Here is a tiny trained network, its code and every weight. The questions are about switching its units off for an input and a class, where a switched-off unit gives its printed mean instead of its output.

import numpy as np


def w(rows, s, z=0):
    codes = np.array(rows[::2]) - 128.0
    scale = np.full(codes.shape[1], s)
    scale[-1] = z or s
    return codes * scale


def f(y):
    return np.maximum(y, 0)


def log_softmax(a):
    a = a - a.max(-1, keepdims=True)
    return a - np.log(np.exp(a).sum(-1, keepdims=True))


def net(x, mask):
    res = np.array(x, float).reshape(1, 3) / 4 @ E
    y = f(res @ A[0][:, :-1].T + A[0][:, -1])
    res = res + np.where(mask, y, B[0][:, -1]) @ B[0][:, :-1]
    return log_softmax(res[-1] @ U[:, :-1].T + U[:, -1])


A, B = {}, {}
E = w([
[204,108,241,215,203,65,35,80,171,102],'x0',
[238,207,241,105,126,52,210,236,133,142],'x1',
[4,196,184,201,201,158,219,117,254,58],'x2',
],0.0083)
A[0] = w([
[234,72,71,150,75,79,62,162,147,133,111],'neuron 1',
[121,185,182,113,149,151,111,171,116,132,147],'neuron 2',
[81,177,181,207,165,169,191,131,136,126,103],'neuron 3',
[154,136,93,108,142,114,152,156,140,115,201],'neuron 4',
[135,139,103,95,114,113,57,155,50,176,124],'neuron 5',
[158,171,178,92,146,71,163,125,158,182,124],'neuron 6',
[92,110,42,36,97,105,223,194,111,138,131],'neuron 7',
[112,59,104,140,111,185,86,67,172,111,117],'neuron 8',
[164,255,194,32,114,79,181,140,155,141,102],'neuron 9',
[100,143,129,200,179,104,124,174,202,108,144],'neuron 10',
[149,119,158,140,159,82,183,170,103,161,200],'neuron 11',
[176,83,129,176,196,19,73,94,116,53,134],'neuron 12',
[100,109,138,137,149,131,131,160,154,165,250],'neuron 13',
[165,187,220,40,150,75,115,180,131,177,117],'neuron 14',
[83,197,153,142,204,181,214,144,196,117,111],'neuron 15',
[144,165,200,43,53,99,66,121,79,202,132],'neuron 16',
[173,74,174,189,204,41,50,64,152,110,97],'neuron 17',
[166,205,185,100,82,113,201,106,102,156,107],'neuron 18',
[44,132,84,121,121,146,120,10,76,155,121],'neuron 19',
[147,150,177,80,84,96,134,153,139,179,88],'neuron 20',
[169,141,195,125,72,103,191,163,138,115,84],'neuron 21',
[152,119,188,156,173,113,78,114,140,101,101],'neuron 22',
[217,94,135,39,128,103,81,109,86,135,152],'neuron 23',
[69,49,54,176,137,110,32,43,158,114,130],'neuron 24',
[191,101,235,158,133,126,80,71,144,119,106],'neuron 25',
[78,177,73,56,94,198,168,215,84,84,90],'neuron 26',
[112,220,139,186,181,159,143,113,181,54,98],'neuron 27',
[151,162,155,145,143,154,81,110,131,142,189],'neuron 28',
[191,123,180,111,107,140,133,188,177,132,89],'neuron 29',
[182,139,116,84,159,53,204,135,141,166,134],'neuron 30',
[182,58,142,82,113,84,30,126,80,246,95],'neuron 31',
[181,165,105,11,163,104,75,129,68,173,104],'neuron 32',
],0.009,0.013)
B[0] = w([
[90,130,79,155,148,131,172,154,108,152,216],'neuron 1',
[124,131,143,107,133,137,112,106,95,138,174],'neuron 2',
[100,131,100,149,158,128,165,141,120,118,201],'neuron 3',
[137,158,138,126,108,144,103,103,103,130,192],'neuron 4',
[117,153,100,143,146,128,155,135,123,162,203],'neuron 5',
[161,113,142,125,138,80,119,107,92,138,189],'neuron 6',
[109,168,104,86,84,134,118,156,168,78,210],'neuron 7',
[162,113,146,113,180,82,113,97,99,135,197],'neuron 8',
[129,106,133,134,143,89,139,108,108,101,210],'neuron 9',
[119,129,107,152,131,135,145,113,135,131,208],'neuron 10',
[147,146,143,125,123,114,82,98,92,130,217],'neuron 11',
[126,154,106,103,70,128,114,165,148,82,232],'neuron 12',
[147,249,154,172,98,173,88,71,86,158,240],'neuron 13',
[139,125,139,114,156,115,110,118,122,139,215],'neuron 14',
[97,103,83,150,140,129,174,132,135,162,227],'neuron 15',
[98,126,128,145,126,137,178,115,118,129,207],'neuron 16',
[105,125,104,84,91,109,145,172,155,85,243],'neuron 17',
[136,84,151,94,152,114,127,92,90,114,181],'neuron 18',
[148,100,136,104,137,83,114,72,111,123,206],'neuron 19',
[124,98,127,111,154,101,148,128,118,118,162],'neuron 20',
[129,109,107,107,176,88,108,127,111,133,177],'neuron 21',
[129,98,92,118,93,125,140,149,145,95,189],'neuron 22',
[103,147,92,163,142,147,135,130,119,143,236],'neuron 23',
[166,104,131,110,172,86,80,91,80,111,250],'neuron 24',
[134,122,105,114,101,129,136,151,152,74,216],'neuron 25',
[112,88,131,96,85,108,156,178,165,85,190],'neuron 26',
[94,114,71,149,158,139,153,158,135,156,208],'neuron 27',
[148,180,126,121,77,148,143,94,126,110,200],'neuron 28',
[111,103,123,102,156,116,113,131,111,119,170],'neuron 29',
[142,133,140,113,141,89,101,106,124,116,186],'neuron 30',
[123,107,103,161,160,153,153,132,149,130,244],'neuron 31',
[113,120,96,149,146,141,140,133,146,146,198],'neuron 32',
],0.014)
U = w([
[161,83,169,56,229,30,102,66,71,82,106],'0',
[75,120,78,233,189,129,215,144,136,149,72],'1',
[118,132,119,8,15,89,153,189,171,11,94],'2',
[165,230,174,181,53,154,76,55,74,140,255],'3',
[150,95,212,126,172,123,128,127,141,158,102],'4',
],0.011,0.0086)

Each question gives the input, the list of numbers given to net, and the class t.
The units are the neurons (one row each of A and B). Each row of codes is followed by its name. A weight is (code - 128) times the scale printed after its matrix; where a second scale follows, it is the last column's (A, B and U).
mask holds one flag per neuron, in row order. A switched-off neuron (its flag False) gives its mean, the last column of its row in B, instead of its output. The means were averaged over made-up inputs and are rounded, as every weight is.
A unit's drop is (log p(t) with every unit on - log p(t) with that unit switched off) / (log p(t) with every unit on - log p(t) with every unit switched off).
most important unit: the unit with the biggest drop
top k neurons: the k neurons with the biggest drops, biggest first
drop of u: that unit's drop, to one decimal
input [8,-7,-2], class 2: top 4 neurons => (neuron 17; neuron 12; neuron 25; neuron 22)
input [-4,-5,5], class 0: most important unit => neuron 19
input [-8,-8,1], class 0: top 3 neurons => (neuron 19; neuron 24; neuron 8)
input [-5,6,-6], class 0: top 2 neurons => (neuron 18; neuron 30)
input [5,2,-4], class 2: top 2 neurons => (neuron 12; neuron 17)
input [7,-1,-7], class 1: top 3 neurons => (neuron 31; neuron 1; neuron 23)
input [-8,-8,6], class 0: top 2 neurons => (neuron 19; neuron 24)
input [0,3,2], class 3: top 3 neurons => (neuron 24; neuron 8; neuron 19)
input [-8,-7,-2], class 2: top 2 neurons => (neuron 7; neuron 26)
input [3,-1,-1], class 3: top 2 neurons => (neuron 26; neuron 7)
input [2,0,3], class 3: top 2 neurons => (neuron 31; neuron 1)
input [2,-1,-5], class 1: drop of neuron 22 => 0.0
input [-6,-5,0], class 2: drop of neuron 7 => 2.8
input [7,-5,-4], class 2: drop of neuron 12 => 0.2
input [3,4,-5], class 1: top neuron => (neuron 24)
